0.733 6.651 2.252 -0.399 -4.359 0.190 1.352 -0.053 1.226 0.381 -2.185
 -0.731 -0.967 -4.197 -0.400 2.771 -0.918 -2.200 -0.161 0.880 -1.356
 -0.558 2.249 : Rur/(78)
-0.263 -1.359 1.076 -2.272 0.232 1.048 0.625 3.457 -1.596 1.094 -0.238
 1.575 -0.848 -0.816 0.821 -0.832 -0.742 -1.952 -0.128 -0.185 -3.081
 -1.041 0.412 : nibo/(84)
0.637 1.654 -0.793 0.759 1.034 0.257 1.730 1.254 -0.871 2.432 -1.146
 2.665 -0.350 0.556 -0.545 1.850 -0.459 1.035 1.072 -1.608 -4.291 -0.323
 -0.647 : Rur/(78)
0.093 -3.068 1.471 -1.505 0.270 -1.014 -2.029 1.182 -2.365 0.500 -4.093
 1.203 0.055 -0.114 0.825 2.759 -0.403 2.945 -1.141 -0.293 -1.609 0.636
 1.258 : sur/(89)
-0.246 -1.326 0.578 -2.023 1.758 -0.848 -1.628 2.541 -1.449 0.278 0.476
 1.412 -0.869 0.676 -0.282 0.672 0.305 2.461 0.581 0.104 1.321 1.912
 -1.287 : sur/(89)
0.287 0.246 -1.646 -4.947 -1.253 -2.016 0.446 2.163 0.092 0.332 -0.296
 0.565 -0.912 0.020 -1.660 -0.459 0.478 0.448 1.137 -0.945 -3.483 0.315
 1.346 : Rur/(78)
0.045 -1.629 2.044 -2.470 0.777 0.802 -0.836 1.706 -2.972 1.097 -0.633
 0.533 -0.627 -0.042 1.297 -1.278 -0.751 -1.162 -0.445 0.301 0.504
 -0.635 0.149 : nibo/(84)
0.388 -2.417 0.645 -3.204 1.131 -0.437 -0.650 2.345 -1.542 -0.425 0.322
 -2.023 -0.711 -0.754 -0.130 1.498 1.805 2.386 0.471 0.410 0.593 2.414
 0.937 : sur/(89)
0.350 1.251 0.355 1.235 -0.006 0.207 -0.910 0.861 -1.399 -0.557 0.916
 -0.304 -0.304 0.788 -0.127 1.374 -0.049 2.442 -0.814 0.850 4.236 -0.549
 -0.308 : sur/(89)
0.185 -3.955 0.684 -0.822 1.468 0.786 0.084 0.591 -0.813 4.443 0.482
 1.076 0.181 0.103 1.860 0.513 -0.107 -0.565 0.052 -0.888 -3.134 -0.769
 0.311 : nibo/(82)
0.036 2.528 1.066 0.335 -0.902 -0.280 0.626 1.740 0.661 3.934 -1.048
 2.178 1.467 -2.549 -0.505 3.260 -0.797 0.708 0.262 -1.096 3.527 0.453
 1.662 : Rur/(76)
0.931 -0.465 0.172 -1.092 -0.378 0.413 1.545 2.422 -1.129 2.164 2.784
 -0.999 -1.158 -0.171 -1.847 0.471 -0.095 0.970 0.422 0.390 -4.888
 -0.438 -1.164 : Rur/(78)
1.585 4.845 1.463 -0.632 -2.252 -0.472 -1.475 0.540 0.565 1.166 -0.506
 -1.193 -1.279 -1.078 -1.138 0.767 -0.420 0.029 0.159 -0.596 -1.657
 -0.787 0.618 : Rur/(78)
0.667 -0.827 -1.858 0.968 1.061 0.077 1.248 1.366 1.682 1.069 0.228
 0.608 -0.727 -0.359 -0.607 -0.074 -1.082 0.607 1.035 -0.524 -1.540
 -0.534 0.264 : Rur/(76)
-0.462 -1.722 0.598 -2.712 1.873 0.620 0.172 0.980 -1.702 0.866 -0.125
 -0.735 -0.361 0.230 1.404 -1.238 0.317 -1.055 -2.223 0.358 -0.955
 -0.290 -0.201 : nibo/(82)
-1.591 -3.107 -0.953 2.856 2.015 1.171 -0.306 1.121 -2.577 1.566 -0.493
 1.159 -2.260 0.813 3.088 1.019 -1.228 -1.001 -2.047 -0.408 2.864 -1.708
 0.334 : nibo/(82)
0.330 -1.077 -0.260 0.097 2.030 0.254 -0.291 2.051 -3.003 1.421 0.320
 1.210 0.155 -0.006 0.059 1.743 0.553 1.835 -0.307 -1.521 0.088 -2.324
 0.354 : sur/(89)
-0.378 1.125 1.581 2.432 0.061 1.518 0.755 0.375 -2.601 1.927 -1.852
 1.055 -1.377 -0.255 1.397 0.974 0.467 -1.787 -1.559 1.208 1.781 -1.049
 -0.020 : nibo/(82)

-0.298 0.784 -1.238 -1.118 -0.241 -1.993 0.255 -0.247 0.385 2.140 -0.523
 1.731 -0.048 -0.896 -0.037 -0.189 -3.356 0.330 -0.807 0.046 -0.572
 0.212 -1.298 : D/Y
-0.192 1.044 -1.186 -2.191 -0.068 -1.846 0.525 -0.254 -1.438 1.823 0.630
 0.753 0.316 0.431 0.607 -0.559 -2.253 0.369 -0.980 -0.824 0.475 0.004
 0.547 : L/E
0.553 2.707 -1.156 -1.978 -0.928 -2.078 1.134 -1.259 1.024 2.215 -0.128
 2.181 -2.067 -0.428 1.046 -0.056 -2.414 0.104 -1.224 -0.378 -1.283
 0.915 -1.035 : D/M
0.047 2.587 -1.024 0.438 0.674 -3.451 2.295 -0.039 -2.348 2.363 0.494
 1.603 -0.375 -0.388 -1.284 -0.920 -3.783 -0.970 -3.926 -0.741 -0.268
 -0.291 -0.170 : L/W
-0.383 -0.909 -0.634 -1.255 0.252 -1.802 0.201 0.197 -1.288 2.061 0.674
 0.842 0.245 0.587 -2.070 -1.076 -2.527 -0.562 -3.086 -0.097 -0.122
 -0.211 0.325 : J/U
-0.106 0.281 -0.470 -0.270 0.257 -1.272 0.170 -0.001 -1.373 1.734 1.766
 0.882 0.582 1.078 -1.199 -0.530 -2.720 -0.182 -1.912 -0.987 1.605 1.772
 1.303 : L/W
-0.055 0.523 0.224 0.751 0.849 0.144 -0.057 0.504 -0.223 0.993 1.049
 0.287 0.944 -0.713 0.797 0.618 -2.019 0.368 -0.939 -0.430 0.665 0.066
 0.520 : J/S
-0.277 0.201 -0.210 -1.090 0.307 -0.693 0.135 -0.090 -1.215 1.660 -1.859
 -0.107 -1.871 -0.833 -1.076 -0.347 -5.021 0.453 -5.211 -0.187 0.126
 -1.571 0.451 : J/U
0.000 0.241 -1.840 -1.332 0.476 -3.537 -0.038 -0.025 -1.267 0.715 -0.538
 0.331 0.976 -0.055 -1.113 0.049 0.128 -0.502 -0.111 0.152 -0.825 -0.244
 0.493 : V/T
0.190 0.462 -0.370 0.070 0.664 -2.686 0.452 -0.037 -1.802 3.624 1.140
 0.633 0.303 1.077 -1.383 -2.719 -1.558 -1.495 0.074 -0.730 1.040 -1.129
 0.453 : L/W
-0.364 0.081 -0.688 -1.301 -0.305 -1.261 -0.223 -0.410 1.604 0.634 3.954
 1.450 1.344 0.987 -0.314 -0.707 -1.034 -0.007 -0.335 0.038 -1.420 0.814
 -0.814 : D/Y
0.423 0.847 -1.003 -0.566 0.849 -3.926 0.947 0.497 -2.702 2.683 1.550
 2.347 -0.741 0.176 -2.541 -1.405 -2.497 -0.059 -4.511 -0.651 0.147
 -0.501 0.587 : L/W
-0.007 1.692 -1.875 -1.245 0.614 -2.773 0.322 0.027 -0.151 0.846 -1.294
 0.027 1.381 -0.868 0.236 -1.162 -2.243 -0.450 0.928 -1.199 -0.424 0.457
 -0.037 : V/T
0.327 3.650 -2.193 -2.265 0.641 -4.976 1.021 0.557 -2.816 1.819 -3.686
 1.775 -2.260 -2.094 -1.407 -0.845 -2.634 -0.791 -4.452 -0.112 -2.728
 -0.436 0.452 : V/T
0.097 -0.639 0.349 0.263 -1.064 1.170 0.166 0.144 0.466 -0.581 2.460
 -0.255 0.218 0.655 0.012 0.483 0.502 -0.038 0.966 0.025 -0.239 0.579
 -0.418 : D/Y
-0.004 1.173 -0.911 -2.353 2.002 -2.745 1.022 -2.091 -0.171 2.210 -5.205
 1.400 -1.682 -1.085 0.577 -0.676 0.196 0.193 -1.096 -0.835 -1.838
 -0.988 1.564 : V/Z
-0.281 -0.137 -0.045 -0.087 0.513 -0.819 1.218 -0.537 -1.659 1.399
 -2.771 0.539 -0.616 0.239 -1.040 -0.754 -2.129 0.881 -3.017 -0.690
 0.058 -1.356 -0.332 : J/U
1.240 -0.067 1.368 -0.981 0.888 -1.629 0.857 0.222 -1.228 2.067 1.247
 1.011 -0.352 0.681 -0.771 -0.481 -0.467 -0.560 -1.437 -0.493 0.805
 -0.531 2.096 : L/W

0.714 -0.430 -0.161 0.226 0.980 -1.223 0.932 -0.427 -1.375 0.503 0.079
 -0.534 1.200 -0.001 1.679 1.304 -0.940 0.914 -0.476 1.383 -1.311 -0.184
 -0.308 : Git/B
-0.628 -0.780 -1.042 1.043 -1.527 -2.223 1.691 -1.509 1.082 1.766 -0.144
 1.297 -0.534 -0.113 0.938 -1.126 -0.812 -3.190 -2.340 -4.136 -1.371
 0.253 -0.946 : Zusit/N
0.073 -0.209 -0.687 0.546 -0.131 -0.719 1.195 -0.010 0.307 0.847 0.005
 1.533 -0.905 -1.205 1.470 -0.044 0.188 -4.596 -1.751 -3.714 0.721
 -0.406 -1.051 : Zusit/G
-0.640 -0.057 -0.950 3.344 0.582 -2.057 1.290 -0.064 -0.236 0.595 0.869
 0.901 1.620 0.331 2.466 -0.602 -0.087 -1.286 1.886 3.669 -0.189 0.285
 -0.536 : bel/K
0.464 -0.166 -0.606 1.375 0.300 -1.624 0.697 -0.650 -0.825 1.044 0.609
 -1.150 2.032 0.219 2.170 0.889 -0.611 0.341 0.050 0.800 -1.472 -0.358
 -0.861 : Git/P
-0.688 0.514 -0.639 -0.112 -1.587 -1.600 1.096 0.064 0.214 1.964 0.397
 0.904 0.449 0.157 1.560 -1.167 -0.341 -4.458 -2.418 -4.846 -1.562
 -0.406 -1.078 : Zusit/N
0.953 0.016 -1.511 0.749 0.854 -1.878 0.216 0.951 -1.884 0.652 0.421
 -1.544 2.696 -1.652 3.209 0.382 -0.206 -2.230 -0.064 1.486 -1.238
 -0.179 -1.175 : Git/B
-0.258 -1.196 0.445 0.259 0.240 1.238 1.150 -0.877 -0.409 -0.077 -0.467
 0.257 0.427 0.491 -2.623 -0.064 -0.132 1.051 -0.004 0.228 -0.464 -0.018
 1.665 : boba/X
1.591 -0.401 -0.802 1.170 0.275 -0.979 -0.133 -0.624 -0.664 0.005 0.234
 -3.909 2.240 -0.810 2.267 1.135 -0.406 2.041 0.328 1.464 -1.225 -1.664
 -0.655 : Git/B
1.001 -0.350 -0.588 1.380 0.024 -0.147 0.724 -1.118 -1.056 1.214 0.616
 -2.524 1.959 0.865 1.010 0.578 -0.886 0.336 0.567 1.887 -1.627 -0.886
 -0.473 : Git/P
-0.317 -0.725 -0.052 -0.369 0.179 -0.539 0.924 -0.724 0.023 0.691 0.727
 0.155 -0.307 -0.152 -1.079 -0.199 0.628 1.993 -1.774 -0.789 -0.443
 -0.007 0.553 : boba/X
0.600 0.064 -0.741 0.855 -0.463 -2.731 0.705 -0.672 -0.246 1.026 0.993
 -2.781 2.277 -0.462 2.555 0.420 -0.635 0.116 -0.419 -0.030 -2.317
 -0.193 -1.456 : Git/P
0.252 0.226 -0.240 1.411 -0.805 -1.334 1.241 -0.180 1.223 0.496 1.191
 -0.015 1.129 -0.353 2.516 -0.847 0.090 -0.038 1.556 3.062 -1.475 -0.327
 -0.697 : bel/K
-0.055 -0.876 -1.212 -1.319 -1.468 -0.568 0.923 -1.185 0.056 1.333 0.200
 -0.480 1.184 -0.282 1.580 -0.370 1.144 -2.969 -2.350 -2.550 -0.717
 0.093 -0.869 : Zusit/N
